Below is a small trained network, with its code and all its weights. Each question gives an input and a target symbol and asks what happens when units are switched off, that is, made to give their printed mean instead of their output.

import numpy as np


def w(rows, s, z=0):
    codes = np.array(rows[::2]) - 128.0
    scale = np.full(codes.shape[1], s)
    scale[-1] = z or s
    return codes * scale


def f(y):
    return np.maximum(y, 0)


def softmax(a):
    e = np.exp(a - a.max(-1, keepdims=True))
    return e / e.sum(-1, keepdims=True)


def log_softmax(a):
    a = a - a.max(-1, keepdims=True)
    return a - np.log(np.exp(a).sum(-1, keepdims=True))


def net(x, mask):
    ids = ['Πζημξψ'.index(c) for c in x.split()]
    T = len(ids)
    res = E[ids] + P[:T]
    u = 0
    for l in range(2):
        r = res
        for j in range(3):
            rows = slice(3 * j, 3 * j + 3)
            q, k, v = (r @ M[l][rows].T for M in (Q, K, V))
            z = softmax(np.where(np.tri(T) > 0, q @ k.T / 3**0.5, -1e9)) @ v
            o = O[l][rows]
            res = res + np.where(mask[u + j], z, o[:, -1]) @ o[:, :-1]
        u += 3
        y = f(res @ A[l][:, :-1].T + A[l][:, -1])
        res = res + np.where(mask[u : u + 16], y, B[l][:, -1]) @ B[l][:, :-1]
        u += 16
    return log_softmax(res[-1] @ U[:, :-1].T + U[:, -1])


Q, K, V, O, A, B = {}, {}, {}, {}, {}, {}
E = w([
[81,159,91,20,23,154,33],'Π',
[113,153,210,197,195,142,122],'ζ',
[102,151,169,85,188,13,72],'η',
[95,150,74,106,100,43,163],'μ',
[210,63,58,159,98,135,102],'ξ',
[253,104,221,141,111,85,149],'ψ',
],0.008)
P = w([
[102,211,143,239,47,81,190],'0',
[177,110,88,75,184,46,97],'1',
[204,91,110,38,170,77,108],'2',
[189,88,106,49,170,88,83],'3',
[198,81,102,38,165,107,66],'4',
[190,80,117,49,163,99,40],'5',
[195,78,112,60,164,110,6],'6',
[188,77,112,55,158,113,2],'7',
],0.0048)
Q[0] = w([
[117,158,167,98,110,124,91],'L0H1',
[83,170,233,147,140,194,171],'L0H1',
[163,105,41,86,131,99,97],'L0H1',
[151,121,138,179,155,128,173],'L0H2',
[142,107,167,189,184,116,150],'L0H2',
[171,104,86,89,99,124,85],'L0H2',
[85,141,163,150,152,165,194],'L0H3',
[101,116,158,158,120,159,122],'L0H3',
[81,188,189,196,142,255,217],'L0H3',
],0.0076)
K[0] = w([
[149,111,65,136,84,177,132],'L0H1',
[178,60,99,80,196,90,116],'L0H1',
[88,193,143,158,68,161,135],'L0H1',
[150,103,117,59,174,174,55],'L0H2',
[164,1,128,76,165,167,47],'L0H2',
[76,154,110,154,1,151,184],'L0H2',
[53,153,206,62,207,93,100],'L0H3',
[92,171,186,133,169,97,135],'L0H3',
[85,177,221,104,208,93,131],'L0H3',
],0.0064)
V[0] = w([
[186,129,164,97,161,92,83],'L0H1',
[200,99,3,93,107,158,212],'L0H1',
[67,190,196,198,152,161,118],'L0H1',
[74,173,197,173,205,109,165],'L0H2',
[23,112,131,148,110,167,116],'L0H2',
[145,112,138,180,150,161,205],'L0H2',
[130,135,105,102,101,157,68],'L0H3',
[146,93,101,114,101,175,46],'L0H3',
[73,187,151,126,155,107,167],'L0H3',
],0.0063)
O[0] = w([
[180,28,219,104,206,27,113,252],'L0H1',
[91,113,170,140,32,182,54,11],'L0H1',
[138,183,85,156,199,125,251,89],'L0H1',
[185,215,136,53,109,72,173,149],'L0H2',
[56,194,63,157,180,155,190,13],'L0H2',
[182,218,184,173,85,213,131,17],'L0H2',
[40,89,4,146,187,209,153,152],'L0H3',
[94,76,54,138,200,246,143,161],'L0H3',
[85,185,175,80,102,36,174,63],'L0H3',
],0.0042,0.0025)
A[0] = w([
[103,123,132,104,149,133,51,167],'L0N1',
[163,65,105,209,165,62,74,224],'L0N2',
[75,158,122,68,71,75,100,189],'L0N3',
[131,129,135,133,145,172,138,96],'L0N4',
[194,102,253,139,122,70,201,139],'L0N5',
[163,151,152,242,64,191,144,172],'L0N6',
[98,178,136,54,78,59,185,163],'L0N7',
[56,169,125,74,97,65,84,143],'L0N8',
[60,215,176,156,64,108,162,157],'L0N9',
[110,49,52,109,163,73,148,184],'L0N10',
[39,141,169,155,118,90,38,202],'L0N11',
[87,184,136,159,106,148,183,130],'L0N12',
[102,205,98,200,67,144,127,164],'L0N13',
[99,109,163,144,223,82,33,252],'L0N14',
[17,119,83,152,90,203,142,136],'L0N15',
[110,206,156,187,166,133,137,108],'L0N16',
],0.0049,0.0025)
B[0] = w([
[149,128,120,71,115,112,139,180],'L0N1',
[199,64,155,86,169,154,171,232],'L0N2',
[139,120,84,68,63,12,123,174],'L0N3',
[109,123,143,127,150,130,161,128],'L0N4',
[206,166,176,155,134,123,128,179],'L0N5',
[171,125,133,198,113,189,131,134],'L0N6',
[167,139,85,129,109,22,117,167],'L0N7',
[158,120,121,91,90,59,125,176],'L0N8',
[176,170,70,121,69,87,154,141],'L0N9',
[151,98,104,115,185,127,104,206],'L0N10',
[189,98,125,64,63,95,146,175],'L0N11',
[159,181,37,134,118,125,153,132],'L0N12',
[107,137,44,196,75,157,161,133],'L0N13',
[169,65,191,3,122,122,177,255],'L0N14',
[141,71,63,154,223,127,169,131],'L0N15',
[160,189,87,110,174,114,153,135],'L0N16',
],0.0052,0.0076)
Q[1] = w([
[170,88,142,83,146,61,98],'L1H1',
[78,161,107,159,106,176,170],'L1H1',
[76,146,130,164,119,134,133],'L1H1',
[98,149,98,197,180,182,127],'L1H2',
[255,8,158,13,189,80,65],'L1H2',
[99,171,114,193,160,175,137],'L1H2',
[162,108,112,75,84,83,136],'L1H3',
[160,134,131,134,145,78,173],'L1H3',
[74,160,126,165,137,113,158],'L1H3',
],0.0094)
K[1] = w([
[129,166,92,185,95,95,139],'L1H1',
[90,67,182,58,181,126,114],'L1H1',
[152,95,133,76,165,155,101],'L1H1',
[117,132,174,178,147,97,230],'L1H2',
[117,65,88,89,133,254,76],'L1H2',
[126,142,193,175,140,79,232],'L1H2',
[123,160,85,143,83,144,114],'L1H3',
[93,110,72,107,61,120,86],'L1H3',
[113,42,135,106,179,117,99],'L1H3',
],0.0081)
V[1] = w([
[102,94,70,190,94,166,163],'L1H1',
[87,37,121,144,104,164,90],'L1H1',
[116,162,152,233,96,215,96],'L1H1',
[142,152,239,108,81,108,47],'L1H2',
[147,44,211,184,208,122,149],'L1H2',
[181,66,47,190,142,133,164],'L1H2',
[155,171,86,158,205,137,150],'L1H3',
[91,123,2,74,82,89,149],'L1H3',
[136,202,97,104,76,134,115],'L1H3',
],0.007)
O[1] = w([
[142,174,126,47,99,224,146,70],'L1H1',
[191,125,95,48,52,147,128,2],'L1H1',
[166,180,108,57,162,149,114,21],'L1H1',
[225,238,145,157,167,66,101,133],'L1H2',
[159,143,109,120,137,105,254,140],'L1H2',
[113,55,121,97,58,149,183,167],'L1H2',
[28,167,76,127,172,154,239,132],'L1H3',
[99,81,146,192,107,237,92,186],'L1H3',
[89,144,183,130,183,178,50,172],'L1H3',
],0.0055,0.014)
A[1] = w([
[216,139,187,157,63,136,182,185],'L1N1',
[220,154,177,188,204,129,68,51],'L1N2',
[98,161,137,151,134,86,100,170],'L1N3',
[196,62,140,108,121,155,77,170],'L1N4',
[130,114,166,201,172,185,140,95],'L1N5',
[238,171,211,224,137,194,208,141],'L1N6',
[187,144,120,60,73,171,143,123],'L1N7',
[201,127,160,114,253,198,75,177],'L1N8',
[137,88,146,95,120,85,245,215],'L1N9',
[118,140,37,101,146,35,173,163],'L1N10',
[150,69,72,128,152,156,163,181],'L1N11',
[41,131,138,100,186,219,107,145],'L1N12',
[216,115,72,119,132,74,72,156],'L1N13',
[223,191,115,34,114,158,134,82],'L1N14',
[153,84,83,154,133,170,137,248],'L1N15',
[203,135,168,37,63,204,125,85],'L1N16',
],0.0054,0.0017)
B[1] = w([
[117,122,33,71,73,78,153,165],'L1N1',
[127,158,77,109,136,116,92,228],'L1N2',
[153,159,125,185,152,144,129,188],'L1N3',
[117,123,152,96,67,132,148,244],'L1N4',
[76,114,64,84,145,175,87,182],'L1N5',
[70,115,3,83,137,124,110,172],'L1N6',
[127,95,75,146,161,107,130,166],'L1N7',
[98,182,112,71,100,116,109,215],'L1N8',
[169,97,108,163,134,135,204,255],'L1N9',
[153,115,217,151,130,116,159,199],'L1N10',
[166,181,209,103,84,138,149,200],'L1N11',
[61,182,193,54,116,242,184,162],'L1N12',
[133,171,188,106,100,114,105,215],'L1N13',
[59,32,59,114,161,141,77,173],'L1N14',
[137,167,196,65,86,133,141,184],'L1N15',
[139,72,60,147,141,143,147,187],'L1N16',
],0.0057,0.0074)
U = w([
[135,103,163,89,60,147,207,207],'Π',
[84,190,90,109,225,143,169,138],'ζ',
[166,78,127,214,127,102,94,94],'η',
[89,150,143,103,126,140,3,153],'μ',
[178,142,23,92,117,110,120,6],'ξ',
[250,213,215,110,84,97,135,152],'ψ',
],0.0053,0.0014)

Each question gives the input, a string of symbols that net reads in full, and the target symbol t.
The units are the heads (3 rows each of Q, K, V and O) and the neurons (one row each of A and B). Each row of codes is followed by its name. A weight is (code - 128) times the scale printed after its matrix; where a second scale follows, it is the last column's (O, A, B and U).
mask holds one flag per unit, layer by layer, with each layer's heads first. A switched-off unit (its flag False) gives its mean, the last column of its rows in O or B, instead of its output. The means were averaged over made-up inputs and are rounded, as every weight is.
A unit's drop is (log p(t) with every unit on - log p(t) with that unit switched off) / (log p(t) with every unit on - log p(t) with every unit switched off).
The circuit of an input: a set's keep is (log p(t) with only the set's units on - log p(t) with every unit switched off) / (log p(t) with every unit on - log p(t) with every unit switched off). Starting from the 12 units with the biggest drops (on a tie, the unit counted first), units are removed one at a time, each time the one whose removal leaves the highest keep (on an exact tie, the one counted first), for as long as the keep stays at least 0.8.
circuit, biggest first: the units of the circuit, biggest drop first
top k neurons: the k neurons with the biggest drops, biggest first
top k neurons in layer l: the k neurons of layer l with the biggest drops, biggest first
which heads matter: for each layer, one digit per head in row order, 1 if its drop is at least 0.15 and else 0, layers parted by /
drop of u: that unit's drop, to one decimal
input Π ζ η μ μ, target μ: circuit, biggest first	L1H2, L1N9, L0H1
input Π Π η η ζ ζ ξ ζ, target Π: which heads matter	001 / 110
input η η η, target ψ: circuit, biggest first	L1H2, L0H3
input ψ ζ ζ ζ ξ Π ξ, target ψ: circuit, biggest first	L1H3, L1H1, L1N14, L1N13
input ξ Π ζ, target μ: which heads matter	100 / 010
input ζ η ξ Π, target ζ: which heads matter	111 / 101
input ξ ζ ξ ζ ζ μ, target ξ: top 3 neurons in layer 1	L1N14, L1N7, L1N16
input μ ξ ξ Π η, target μ: which heads matter	101 / 011
input ζ η Π ζ, target ζ: which heads matter	110 / 101
input μ ξ ξ ξ η ξ, target μ: which heads matter	101 / 001
input ψ ζ η Π ζ, target μ: which heads matter	000 / 010
input ξ ζ ξ ζ ξ ξ, target ξ: which heads matter	110 / 101
input Π η ξ μ, target Π: which heads matter	011 / 110
input μ η ψ, target ξ: top 2 neurons	L1N6, L1N1
input ξ ζ η, target ξ: top neuron	L1N14
input μ η ζ μ ξ, target μ: top 2 neurons in layer 1	L1N9, L1N5
input ζ η μ, target ζ: which heads matter	110 / 101
input ζ ζ ξ η η ψ μ, target ζ: top neuron in layer 1	L1N4
input ψ ζ η ζ, target ψ: which heads matter	001 / 001
input μ Π ζ μ, target μ: which heads matter	100 / 011
input ξ η Π ζ η η ζ, target ξ: top neuron in layer 1	L1N16
input ξ ζ ξ μ μ ξ η, target ξ: top 3 neurons	L1N14, L1N16, L1N7
input ξ ξ ζ ζ η μ ξ ζ, target ξ: drop of L1N16	0.2
input ζ ζ ζ η, target ζ: drop of L0N9	0.2
input η η ξ η μ Π ψ ψ, target μ: drop of L1H2	0.6
input μ Π μ ξ Π, target μ: drop of L0N7	0.0
